Here is a tiny trained network, its code and every weight. The questions are about switching its units off for an input and a class, where a switched-off unit gives its printed mean instead of its output.

import numpy as np


def w(rows, s, z=0):
    codes = np.array(rows[::2]) - 128.0
    scale = np.full(codes.shape[1], s)
    scale[-1] = z or s
    return codes * scale


def norm(h):
    return h / np.sqrt((h * h).mean(-1, keepdims=True) + 1e-5)


def f(y):
    return np.maximum(y, 0)


def log_softmax(a):
    a = a - a.max(-1, keepdims=True)
    return a - np.log(np.exp(a).sum(-1, keepdims=True))


def net(x, mask):
    res = np.array(x, float).reshape(1, 6) / 4 @ E
    u = 0
    for l in range(3):
        y = f(norm(res) @ A[l][:, :-1].T + A[l][:, -1])
        res = res + np.where(mask[u : u + 10], y, B[l][:, -1]) @ B[l][:, :-1]
        u += 10
    return log_softmax(norm(res)[-1] @ U[:, :-1].T + U[:, -1])


A, B = {}, {}
E = w([
[2,77,179,101,62,106,151],'x0',
[128,108,79,168,238,111,180],'x1',
[137,148,155,113,183,130,111],'x2',
[56,156,158,187,82,53,55],'x3',
[153,68,153,114,148,136,77],'x4',
[118,157,140,91,44,95,118],'x5',
],0.006)
A[0] = w([
[168,92,47,184,41,104,135,124],'0.n0',
[7,61,124,97,57,120,151,251],'0.n1',
[100,54,99,95,196,207,116,105],'0.n2',
[155,202,170,105,193,57,146,157],'0.n3',
[91,254,151,185,200,157,233,152],'0.n4',
[153,127,197,101,40,144,109,132],'0.n5',
[203,109,100,158,105,88,116,152],'0.n6',
[127,106,144,82,137,171,132,84],'0.n7',
[132,107,78,111,125,65,201,79],'0.n8',
[158,101,189,117,117,125,58,168],'0.n9',
],0.0067,0.0026)
B[0] = w([
[109,145,148,125,218,108,105,170],'0.n0',
[192,165,95,176,172,225,119,255],'0.n1',
[182,32,214,170,91,2,179,186],'0.n2',
[63,114,137,65,190,75,78,171],'0.n3',
[85,193,152,108,69,139,132,202],'0.n4',
[141,91,93,55,114,171,244,195],'0.n5',
[13,58,137,171,122,146,99,169],'0.n6',
[212,48,108,168,165,83,104,150],'0.n7',
[47,161,48,30,163,151,192,155],'0.n8',
[69,197,86,61,127,97,180,176],'0.n9',
],0.0059,0.0068)
A[1] = w([
[118,136,135,54,3,179,105,178],'1.n0',
[138,78,214,140,199,209,189,156],'1.n1',
[88,87,83,103,32,157,21,78],'1.n2',
[111,81,192,106,28,123,83,47],'1.n3',
[129,137,129,67,130,83,111,131],'1.n4',
[86,131,141,53,42,235,166,2],'1.n5',
[55,154,187,182,90,198,107,250],'1.n6',
[81,186,71,101,69,99,142,147],'1.n7',
[213,121,130,78,138,104,175,130],'1.n8',
[70,171,146,240,171,105,70,161],'1.n9',
],0.0064,0.00093)
B[1] = w([
[109,71,90,11,159,120,228,231],'1.n0',
[100,87,60,219,80,126,123,239],'1.n1',
[249,103,127,127,147,105,141,176],'1.n2',
[162,74,144,46,52,123,216,156],'1.n3',
[119,113,176,139,223,62,173,157],'1.n4',
[45,82,51,132,157,194,140,255],'1.n5',
[107,135,84,123,43,178,86,214],'1.n6',
[196,1,107,172,179,93,128,214],'1.n7',
[145,203,116,138,117,140,103,202],'1.n8',
[112,149,153,169,52,178,78,234],'1.n9',
],0.0048,0.0051)
A[2] = w([
[170,209,115,135,154,4,223,144],'2.n0',
[184,95,195,120,137,184,117,108],'2.n1',
[102,165,88,94,197,130,123,177],'2.n2',
[55,114,128,170,90,53,146,252],'2.n3',
[178,183,149,169,131,109,233,99],'2.n4',
[132,175,120,79,100,142,211,141],'2.n5',
[195,178,195,191,188,157,130,163],'2.n6',
[212,162,54,114,149,207,100,174],'2.n7',
[195,41,167,203,189,118,187,141],'2.n8',
[135,205,253,91,102,142,125,131],'2.n9',
],0.0073,0.0038)
B[2] = w([
[126,103,172,109,115,148,36,196],'2.n0',
[169,82,166,167,140,97,168,149],'2.n1',
[119,157,195,68,181,128,68,219],'2.n2',
[212,171,136,113,137,176,138,244],'2.n3',
[81,99,3,128,93,111,100,163],'2.n4',
[12,101,51,2,50,214,196,218],'2.n5',
[123,198,103,70,68,201,208,186],'2.n6',
[72,120,137,123,92,78,114,246],'2.n7',
[194,96,213,202,30,71,124,254],'2.n8',
[128,62,166,65,205,69,189,138],'2.n9',
],0.0057,0.005)
U = w([
[64,91,20,6,121,134,221,98],'0',
[240,52,185,190,130,42,195,182],'1',
[92,183,114,200,79,149,110,207],'2',
[93,177,194,65,249,73,101,12],'3',
],0.011,0.0011)

Each question gives the input, the list of numbers given to net, and the class t.
The units are the neurons (one row each of A and B). Each row of codes is followed by its name. A weight is (code - 128) times the scale printed after its matrix; where a second scale follows, it is the last column's (A, B and U).
mask holds one flag per neuron, layer by layer. A switched-off neuron (its flag False) gives its mean, the last column of its row in B, instead of its output. The means were averaged over made-up inputs and are rounded, as every weight is.
A unit's drop is (log p(t) with every unit on - log p(t) with that unit switched off) / (log p(t) with every unit on - log p(t) with every unit switched off).
The circuit of an input: a set's keep is (log p(t) with only the set's units on - log p(t) with every unit switched off) / (log p(t) with every unit on - log p(t) with every unit switched off). Starting from the 12 units with the biggest drops (on a tie, the unit counted first), units are removed one at a time, each time the one whose removal leaves the highest keep (on an exact tie, the one counted first), for as long as the keep stays at least 0.8.
circuit, biggest first: the units of the circuit, biggest drop first
unit that matters most: the unit with the biggest drop
k most important neurons: the k neurons with the biggest drops, biggest first
top k neurons in layer l: the k neurons of layer l with the biggest drops, biggest first
drop when u is switched off: that unit's drop, to one decimal
input [-7,-4,0,-6,-3,-7], class 1: 3 most important neurons => [0.n9, 2.n8, 0.n2]
input [-7,6,0,5,0,-6], class 2: 2 most important neurons => [1.n9, 2.n6]
input [0,8,-1,5,-3,5], class 3: unit that matters most => 0.n8
input [-7,6,7,-3,6,7], class 3: circuit, biggest first => [0.n3, 2.n2]
input [-8,-1,8,8,-8,6], class 3: top 2 neurons in layer 0 => [0.n3, 0.n1]
input [-3,0,4,8,5,-3], class 3: 4 most important neurons => [0.n9, 0.n1, 1.n1, 0.n3]
input [6,-5,8,-5,7,-3], class 1: 2 most important neurons => [0.n2, 0.n7]
input [-2,5,1,2,-5,4], class 3: top 2 neurons in layer 0 => [0.n3, 0.n5]
input [1,3,8,5,-8,3], class 3: 3 most important neurons => [0.n3, 2.n9, 1.n1]
input [-1,8,-1,1,-7,-6], class 3: top 2 neurons in layer 2 => [2.n2, 2.n0]
input [-5,0,-1,4,-3,7], class 3: 4 most important neurons => [0.n0, 0.n1, 0.n3, 1.n1]
input [1,8,-3,3,-2,-8], class 2: top 3 neurons in layer 1 => [1.n7, 1.n0, 1.n9]
input [-3,7,0,-1,-3,8], class 3: top 2 neurons in layer 0 => [0.n3, 0.n5]
input [1,-4,8,1,0,-4], class 3: unit that matters most => 0.n9
input [-1,1,-3,4,-7,-5], class 2: drop when 0.n5 is switched off => 0.2
input [-6,0,3,-1,-3,-7], class 2: drop when 0.n4 is switched off => 0.3
input [-3,1,6,7,0,-4], class 3: drop when 0.n3 is switched off => 0.9
